Below is a small trained network, with its code and all its weights. Each question gives an input and a target symbol and asks what happens when units are switched off, that is, made to give their printed mean instead of their output.

import numpy as np


def w(rows, s, z=0):
    codes = np.array(rows[::2]) - 128.0
    scale = np.full(codes.shape[1], s)
    scale[-1] = z or s
    return codes * scale


def norm(h):
    return h / np.sqrt((h * h).mean(-1, keepdims=True) + 1e-5)


def f(y):
    return y / 2 * (1 + np.tanh(0.7978845608 * (y + 0.044715 * y**3)))


def softmax(a):
    e = np.exp(a - a.max(-1, keepdims=True))
    return e / e.sum(-1, keepdims=True)


def log_softmax(a):
    a = a - a.max(-1, keepdims=True)
    return a - np.log(np.exp(a).sum(-1, keepdims=True))


def net(x, mask):
    ids = ['βγεζθμξπτφψω'.index(c) for c in x.split()]
    T = len(ids)
    res = E[ids] + P[:T]
    q, k, v = (norm(res) @ M[0].T for M in (Q, K, V))
    z = softmax(np.where(np.tri(T) > 0, q @ k.T / 4**0.5, -1e9)) @ v
    res = res + np.where(mask[0], z, O[0][:, -1]) @ O[0][:, :-1]
    y = f(norm(res) @ A[0][:, :-1].T + A[0][:, -1])
    res = res + np.where(mask[1:9], y, B[0][:, -1]) @ B[0][:, :-1]
    return log_softmax(norm(res)[-1] @ U[:, :-1].T + U[:, -1])


Q, K, V, O, A, B = {}, {}, {}, {}, {}, {}
E = w([
[254,101,244,32,104],'β',
[163,112,125,131,149],'γ',
[178,102,135,140,153],'ε',
[154,109,131,138,149],'ζ',
[167,101,137,147,160],'θ',
[181,102,132,144,137],'μ',
[202,155,121,118,140],'ξ',
[217,132,123,131,105],'π',
[77,152,202,107,144],'τ',
[109,91,187,135,76],'φ',
[141,176,132,80,56],'ψ',
[170,40,28,248,130],'ω',
],0.023)
P = w([
[46,23,35,128,103],'0',
[74,44,57,149,93],'1',
[101,65,76,161,87],'2',
[121,80,110,165,98],'3',
[123,122,140,169,103],'4',
[136,125,161,169,93],'5',
[163,127,194,187,96],'6',
[170,139,222,194,96],'7',
[177,142,254,198,105],'8',
],0.0087)
Q[0] = w([
[148,157,148,83,182],'H0',
[166,108,152,121,106],'H0',
[180,57,228,142,7],'H0',
[170,88,200,147,164],'H0',
],0.019)
K[0] = w([
[111,146,133,198,83],'H0',
[151,142,246,91,111],'H0',
[179,132,227,24,79],'H0',
[208,149,246,155,81],'H0',
],0.014)
V[0] = w([
[192,65,169,172,170],'H0',
[182,187,81,65,94],'H0',
[106,163,105,248,73],'H0',
[123,84,153,100,10],'H0',
],0.017)
O[0] = w([
[134,7,125,80,106,213],'H0',
[140,182,76,91,171,151],'H0',
[139,148,26,216,102,63],'H0',
[134,211,124,91,14,247],'H0',
],0.017,0.013)
A[0] = w([
[84,111,187,138,181,245],'N0',
[179,139,132,102,165,111],'N1',
[161,105,153,68,81,205],'N2',
[189,132,164,191,138,80],'N3',
[44,58,102,115,140,180],'N4',
[125,93,135,117,121,22],'N5',
[129,84,130,194,131,254],'N6',
[4,157,179,147,153,189],'N7',
],0.022,0.0041)
B[0] = w([
[218,146,202,201,149,148],'N0',
[100,114,52,133,187,141],'N1',
[179,111,177,162,192,254],'N2',
[177,169,148,166,194,130],'N3',
[46,249,101,126,102,159],'N4',
[117,156,119,71,127,144],'N5',
[129,174,39,141,156,156],'N6',
[227,114,67,175,189,140],'N7',
],0.013,0.021)
U = w([
[134,132,178,19,127,88],'β',
[67,168,182,85,171,151],'γ',
[88,100,143,109,133,119],'ε',
[44,131,145,148,137,150],'ζ',
[70,65,133,155,138,134],'θ',
[97,81,92,94,86,123],'μ',
[118,137,70,71,225,129],'ξ',
[246,116,40,63,121,16],'π',
[175,158,156,197,195,110],'τ',
[146,111,163,166,4,58],'φ',
[118,246,115,89,121,144],'ψ',
[113,123,58,161,127,255],'ω',
],0.011,0.0082)

Each question gives the input, a string of symbols that net reads in full, and the target symbol t.
The units are the heads (4 rows each of Q, K, V and O) and the neurons (one row each of A and B). Each row of codes is followed by its name. A weight is (code - 128) times the scale printed after its matrix; where a second scale follows, it is the last column's (O, A, B and U).
mask holds one flag per unit, heads first, then neurons. A switched-off unit (its flag False) gives its mean, the last column of its rows in O or B, instead of its output. The means were averaged over made-up inputs and are rounded, as every weight is.
A unit's drop is (log p(t) with every unit on - log p(t) with that unit switched off) / (log p(t) with every unit on - log p(t) with every unit switched off).
The circuit of an input: a set's keep is (log p(t) with only the set's units on - log p(t) with every unit switched off) / (log p(t) with every unit on - log p(t) with every unit switched off). Starting from all 9 units, units are removed one at a time, each time the one whose removal leaves the highest keep (on an exact tie, the one counted first), for as long as the keep stays at least 0.8.
units of the circuit, in order: the units of the circuit, biggest drop first
k most important neurons: the k neurons with the biggest drops, biggest first
drop of u: that unit's drop, to one decimal
input π θ τ, target τ: units of the circuit, in order -> N7; H0
input τ τ τ ζ ψ φ ξ φ ω, target ω: units of the circuit, in order -> H0; N2
input ε θ ε γ ω γ ζ ξ ζ, target ξ: units of the circuit, in order -> H0; N4; N6
input ζ φ γ φ γ τ ζ π, target τ: 2 most important neurons -> N3; N2
input θ τ ε ξ θ, target ξ: units of the circuit, in order -> H0; N4
input ε μ π ε, target π: most important neuron -> N0
input τ μ π π ζ τ ψ ζ τ, target ψ: 2 most important neurons -> N2; N0
input ξ ζ μ τ θ, target τ: units of the circuit, in order -> H0; N6
input ω τ φ π ε γ, target π: units of the circuit, in order -> H0; N4
input ω θ γ, target ω: units of the circuit, in order -> H0; N6
input γ τ ξ ω τ τ γ θ, target τ: units of the circuit, in order -> H0; N6; N3
input ω ε ω θ ξ τ, target τ: 2 most important neurons -> N7; N0
input μ γ γ γ ζ τ μ, target τ: 2 most important neurons -> N3; N6
input π γ τ γ, target τ: most important neuron -> N3
input θ ξ ε ζ ψ τ γ, target ψ: 3 most important neurons -> N2; N0; N7
input ξ ψ τ ζ, target ψ: 2 most important neurons -> N2; N0
input ζ ψ ε, target ψ: drop of H0 -> 1.4
input μ ζ γ ζ γ τ φ γ, target φ: drop of H0 -> 1.0
input ω ξ φ ε μ τ ξ, target τ: drop of N3 -> 0.1
input ξ ψ γ ζ ψ ε φ, target ψ: drop of H0 -> 1.4
input ζ μ τ μ, target τ: most important neuron -> N3
